Here is a tiny trained network, its code and every weight. The questions are about switching its units off for an input and a class, where a switched-off unit gives its printed mean instead of its output.

import numpy as np


def w(rows, s, z=0):
    codes = np.array(rows[::2]) - 128.0
    scale = np.full(codes.shape[1], s)
    scale[-1] = z or s
    return codes * scale


def f(y):
    return y / 2 * (1 + np.tanh(0.7978845608 * (y + 0.044715 * y**3)))


def log_softmax(a):
    a = a - a.max(-1, keepdims=True)
    return a - np.log(np.exp(a).sum(-1, keepdims=True))


def net(x, mask):
    res = np.array(x, float).reshape(1, 7) / 4 @ E
    y = f(res @ A[0][:, :-1].T + A[0][:, -1])
    res = res + np.where(mask, y, B[0][:, -1]) @ B[0][:, :-1]
    return log_softmax(res[-1] @ U[:, :-1].T + U[:, -1])


A, B = {}, {}
E = w([
[181,97,179,119,123,40,75,70,91,192,124,181],'x0',
[169,169,136,123,50,154,176,159,35,103,173,193],'x1',
[147,104,39,94,155,64,96,80,112,38,192,129],'x2',
[161,190,69,28,97,177,77,109,190,159,70,186],'x3',
[79,168,149,195,203,196,92,61,122,105,141,220],'x4',
[69,107,132,78,119,122,255,55,172,166,171,152],'x5',
[67,176,88,146,150,42,122,216,155,180,162,176],'x6',
],0.0059)
A[0] = w([
[175,83,180,94,97,212,131,46,98,77,118,82,119],'neuron 1',
[101,86,95,146,220,120,84,103,198,140,74,75,113],'neuron 2',
[80,130,146,66,135,119,220,68,172,140,186,140,75],'neuron 3',
[106,55,176,218,152,109,163,132,79,122,171,77,82],'neuron 4',
[82,73,121,121,197,101,82,69,220,163,76,60,150],'neuron 5',
[62,124,131,96,122,122,227,44,162,170,163,139,100],'neuron 6',
[100,79,93,129,204,103,97,89,225,148,72,44,126],'neuron 7',
[48,120,123,79,116,122,220,46,147,155,182,156,82],'neuron 8',
[183,165,131,115,63,164,179,165,42,102,185,212,141],'neuron 9',
[86,150,147,174,206,175,93,81,115,108,138,220,103],'neuron 10',
[120,150,235,157,88,185,149,175,156,200,68,121,129],'neuron 11',
[52,189,70,137,159,62,136,209,124,165,171,195,134],'neuron 12',
[131,100,33,83,149,89,108,112,106,42,184,129,74],'neuron 13',
[177,87,109,65,54,73,152,191,138,154,112,55,116],'neuron 14',
[181,78,184,101,99,221,151,51,104,69,106,83,134],'neuron 15',
[111,150,216,153,108,173,156,181,136,215,51,116,138],'neuron 16',
[91,165,140,193,187,165,97,64,124,116,134,224,82],'neuron 17',
[144,80,112,51,46,67,140,191,122,153,114,28,142],'neuron 18',
[69,171,92,146,133,61,123,221,138,188,171,173,114],'neuron 19',
[157,163,87,38,121,147,101,108,177,163,55,183,84],'neuron 20',
[135,107,140,148,189,103,82,124,190,136,70,81,151],'neuron 21',
[166,93,113,140,125,191,165,77,134,58,81,78,173],'neuron 22',
[163,171,63,47,117,172,99,103,163,171,85,178,73],'neuron 23',
[160,158,118,196,150,152,4,211,75,89,121,80,162],'neuron 24',
[83,155,144,189,191,166,102,83,122,106,138,213,75],'neuron 25',
[133,119,47,76,158,74,109,94,104,43,160,136,92],'neuron 26',
[72,150,68,150,142,209,201,186,184,44,119,73,133],'neuron 27',
[154,186,78,53,102,156,100,92,171,157,68,167,55],'neuron 28',
[179,81,191,108,93,194,138,54,104,88,88,88,124],'neuron 29',
[172,172,105,130,23,165,171,156,49,82,195,216,150],'neuron 30',
[113,166,220,166,96,182,146,187,151,222,74,109,155],'neuron 31',
[107,58,187,209,157,86,159,133,93,104,164,88,95],'neuron 32',
[185,84,104,65,57,66,159,183,127,164,103,44,119],'neuron 33',
[75,148,59,140,145,227,166,207,166,60,161,64,130],'neuron 34',
[203,41,222,121,143,22,68,47,99,244,127,205,248],'neuron 35',
[157,108,46,117,149,87,106,101,128,55,207,122,71],'neuron 36',
[115,161,198,161,105,176,165,176,120,223,35,125,113],'neuron 37',
[143,178,74,60,87,157,77,111,173,151,66,175,81],'neuron 38',
[117,82,177,218,159,94,161,141,96,120,181,86,118],'neuron 39',
[105,72,174,198,151,89,160,148,80,114,174,75,94],'neuron 40',
[84,109,142,98,151,125,224,64,157,145,169,153,67],'neuron 41',
[163,185,110,193,150,119,18,198,70,65,47,112,185],'neuron 42',
[41,175,99,149,133,67,132,221,152,164,171,184,151],'neuron 43',
[69,156,54,151,137,217,172,179,167,78,134,64,129],'neuron 44',
[106,88,197,197,170,90,168,131,82,109,170,73,75],'neuron 45',
[160,196,140,115,29,142,164,165,46,80,158,194,146],'neuron 46',
[94,189,89,143,150,68,121,214,152,189,185,174,104],'neuron 47',
[162,129,28,104,129,90,90,97,145,48,208,118,66],'neuron 48',
],0.0048,0.0014)
B[0] = w([
[94,67,26,174,127,111,39,70,134,204,83,43,195],'neuron 1',
[113,133,192,120,179,109,192,170,94,167,66,111,174],'neuron 2',
[211,80,206,120,66,134,146,169,177,175,106,121,177],'neuron 3',
[107,209,93,77,94,212,90,168,102,145,196,89,203],'neuron 4',
[66,163,183,124,173,90,183,196,46,169,75,109,192],'neuron 5',
[210,83,195,88,49,124,136,161,184,172,112,143,186],'neuron 6',
[76,156,193,120,199,89,192,186,62,160,80,108,188],'neuron 7',
[235,57,211,104,65,128,128,171,192,199,101,118,188],'neuron 8',
[60,125,175,156,230,90,185,166,68,192,64,68,205],'neuron 9',
[131,212,163,214,80,146,202,62,207,41,70,119,195],'neuron 10',
[104,60,147,64,194,112,62,33,145,49,204,181,197],'neuron 11',
[111,74,79,157,131,119,54,57,166,178,90,49,202],'neuron 12',
[120,60,201,78,202,105,95,45,139,70,196,160,170],'neuron 13',
[117,215,137,211,137,157,185,33,191,32,108,111,195],'neuron 14',
[100,77,38,163,124,105,51,58,130,183,76,60,205],'neuron 15',
[85,64,168,74,185,98,80,38,131,48,210,193,196],'neuron 16',
[121,190,142,223,87,160,216,63,200,49,76,117,193],'neuron 17',
[105,210,156,236,122,150,227,26,194,25,98,135,206],'neuron 18',
[110,68,55,170,122,138,60,50,167,168,91,61,192],'neuron 19',
[86,236,109,65,118,218,111,188,88,138,213,70,189],'neuron 20',
[137,126,179,108,148,94,167,185,99,132,98,131,164],'neuron 21',
[103,99,99,140,109,82,75,100,101,165,87,122,181],'neuron 22',
[92,222,127,86,117,206,118,177,111,145,191,52,185],'neuron 23',
[252,68,223,95,30,137,141,177,205,175,133,104,229],'neuron 24',
[152,202,149,211,103,181,180,51,194,52,74,89,187],'neuron 25',
[103,86,200,67,160,115,97,73,140,77,209,167,168],'neuron 26',
[121,138,101,86,49,51,103,162,51,106,77,236,203],'neuron 27',
[94,207,103,96,115,223,100,188,110,149,211,63,181],'neuron 28',
[90,91,51,148,133,111,51,72,122,164,103,83,192],'neuron 29',
[64,113,202,122,226,81,193,167,75,202,69,67,216],'neuron 30',
[106,61,165,67,174,95,75,39,142,50,198,181,205],'neuron 31',
[89,214,114,70,86,219,92,198,107,152,205,94,201],'neuron 32',
[113,218,127,230,114,173,226,29,212,21,90,132,202],'neuron 33',
[123,125,90,92,44,37,114,151,70,108,65,235,204],'neuron 34',
[84,198,57,104,2,41,115,187,23,72,66,249,254],'neuron 35',
[114,82,190,69,170,138,83,85,138,80,178,137,165],'neuron 36',
[94,54,159,72,199,105,81,51,142,60,219,183,195],'neuron 37',
[108,212,138,71,112,215,100,187,117,155,215,62,186],'neuron 38',
[114,198,104,70,79,191,81,167,108,153,200,82,200],'neuron 39',
[99,209,106,92,86,220,110,155,121,132,182,77,196],'neuron 40',
[205,102,180,98,59,148,133,174,191,170,123,108,171],'neuron 41',
[244,53,236,104,49,125,154,164,213,202,107,120,233],'neuron 42',
[111,70,73,141,119,124,50,67,134,164,89,59,202],'neuron 43',
[118,130,124,81,57,64,114,154,71,109,89,216,193],'neuron 44',
[107,217,96,68,94,210,100,188,111,145,217,69,198],'neuron 45',
[79,109,200,148,240,96,182,153,113,182,72,71,206],'neuron 46',
[106,80,59,162,108,127,68,54,153,168,116,49,189],'neuron 47',
[121,72,189,73,184,124,120,79,152,78,201,151,170],'neuron 48',
],0.0044,0.0047)
U = w([
[103,213,97,88,115,222,105,173,117,146,224,87,69],'0',
[126,190,134,231,121,150,194,74,200,32,94,132,108],'1',
[113,46,162,75,212,109,91,85,142,68,208,184,105],'2',
[245,67,186,116,64,134,134,173,190,191,106,128,149],'3',
[98,66,1,171,142,120,68,85,132,194,85,78,128],'4',
[82,142,174,132,243,97,191,183,65,179,72,115,167],'5',
[110,159,68,108,43,69,114,157,55,97,85,243,219],'6',
[189,111,30,173,197,143,168,182,126,138,165,195,4],'7',
],0.0093,0.0017)

Each question gives the input, the list of numbers given to net, and the class t.
The units are the neurons (one row each of A and B). Each row of codes is followed by its name. A weight is (code - 128) times the scale printed after its matrix; where a second scale follows, it is the last column's (A, B and U).
mask holds one flag per neuron, in row order. A switched-off neuron (its flag False) gives its mean, the last column of its row in B, instead of its output. The means were averaged over made-up inputs and are rounded, as every weight is.
A unit's drop is (log p(t) with every unit on - log p(t) with that unit switched off) / (log p(t) with every unit on - log p(t) with every unit switched off).
The circuit of an input: a set's keep is (log p(t) with only the set's units on - log p(t) with every unit switched off) / (log p(t) with every unit on - log p(t) with every unit switched off). Starting from the 12 units with the biggest drops (on a tie, the unit counted first), units are removed one at a time, each time the one whose removal leaves the highest keep (on an exact tie, the one counted first), for as long as the keep stays at least 0.8.
circuit, biggest first: the units of the circuit, biggest drop first
most important unit: the unit with the biggest drop
k most important neurons: the k neurons with the biggest drops, biggest first
drop of u: that unit's drop, to one decimal
input [8,-2,6,-7,8,2,-8], class 1: circuit, biggest first => neuron 10
input [6,-2,4,1,0,3,-7], class 4: circuit, biggest first => neuron 1; neuron 15
input [-6,1,2,5,1,-3,-3], class 6: circuit, biggest first => neuron 34; neuron 27
input [-4,-3,4,4,-3,5,7], class 4: circuit, biggest first => neuron 12; neuron 43
input [-5,3,7,-7,2,-4,-8], class 4: 3 most important neurons => neuron 1; neuron 15; neuron 22
input [4,-8,1,5,3,7,7], class 5: 2 most important neurons => neuron 5; neuron 7
input [1,0,-1,-5,3,6,1], class 3: circuit, biggest first => neuron 8; neuron 6
input [-7,2,0,4,-7,-2,-6], class 1: 4 most important neurons => neuron 18; neuron 33; neuron 14; neuron 35
input [8,-8,5,6,4,3,6], class 5: circuit, biggest first => neuron 5; neuron 7
input [7,-2,8,-6,-8,-1,-3], class 1: 3 most important neurons => neuron 33; neuron 18; neuron 14
input [4,-4,1,5,-1,-3,-4], class 0: circuit, biggest first => neuron 20; neuron 38
input [-5,-5,-5,-4,-4,8,8], class 3: 3 most important neurons => neuron 6; neuron 8; neuron 3
input [8,-1,2,2,2,7,0], class 6: 2 most important neurons => neuron 35; neuron 42
input [-6,-5,7,2,-8,7,7], class 1: circuit, biggest first => neuron 18
input [4,1,1,7,7,3,7], class 0: 4 most important neurons => neuron 20; neuron 38; neuron 23; neuron 28
input [-8,6,3,-7,-4,-2,-5], class 6: 2 most important neurons => neuron 34; neuron 27
input [1,-8,-7,-6,3,8,-1], class 3: 4 most important neurons => neuron 6; neuron 8; neuron 41; neuron 3
input [1,8,-6,-2,7,3,-2], class 5: 2 most important neurons => neuron 30; neuron 9
input [-5,5,7,5,-1,-8,-8], class 3: 2 most important neurons => neuron 42; neuron 24
input [1,-8,3,3,-1,-8,-1], class 3: 2 most important neurons => neuron 42; neuron 24
input [-2,3,7,1,2,7,5], class 2: circuit, biggest first => neuron 13
input [-6,-6,0,0,-1,-3,-5], class 5: 2 most important neurons => neuron 7; neuron 35
input [-5,3,5,-4,-8,-6,-1], class 1: 2 most important neurons => neuron 18; neuron 33
input [1,6,0,5,0,4,-1], class 5: 3 most important neurons => neuron 30; neuron 9; neuron 46
input [-3,6,-3,0,4,-7,-1], class 3: drop of neuron 42 => 0.5
input [6,3,-2,1,-8,1,6], class 1: drop of neuron 14 => 0.1
input [-5,-7,5,-7,-3,-7,0], class 0: drop of neuron 4 => 0.4
input [5,2,-2,-8,-1,8,7], class 0: drop of neuron 32 => 0.3
input [-7,-5,-3,0,-3,6,-6], class 6: most important unit => neuron 27
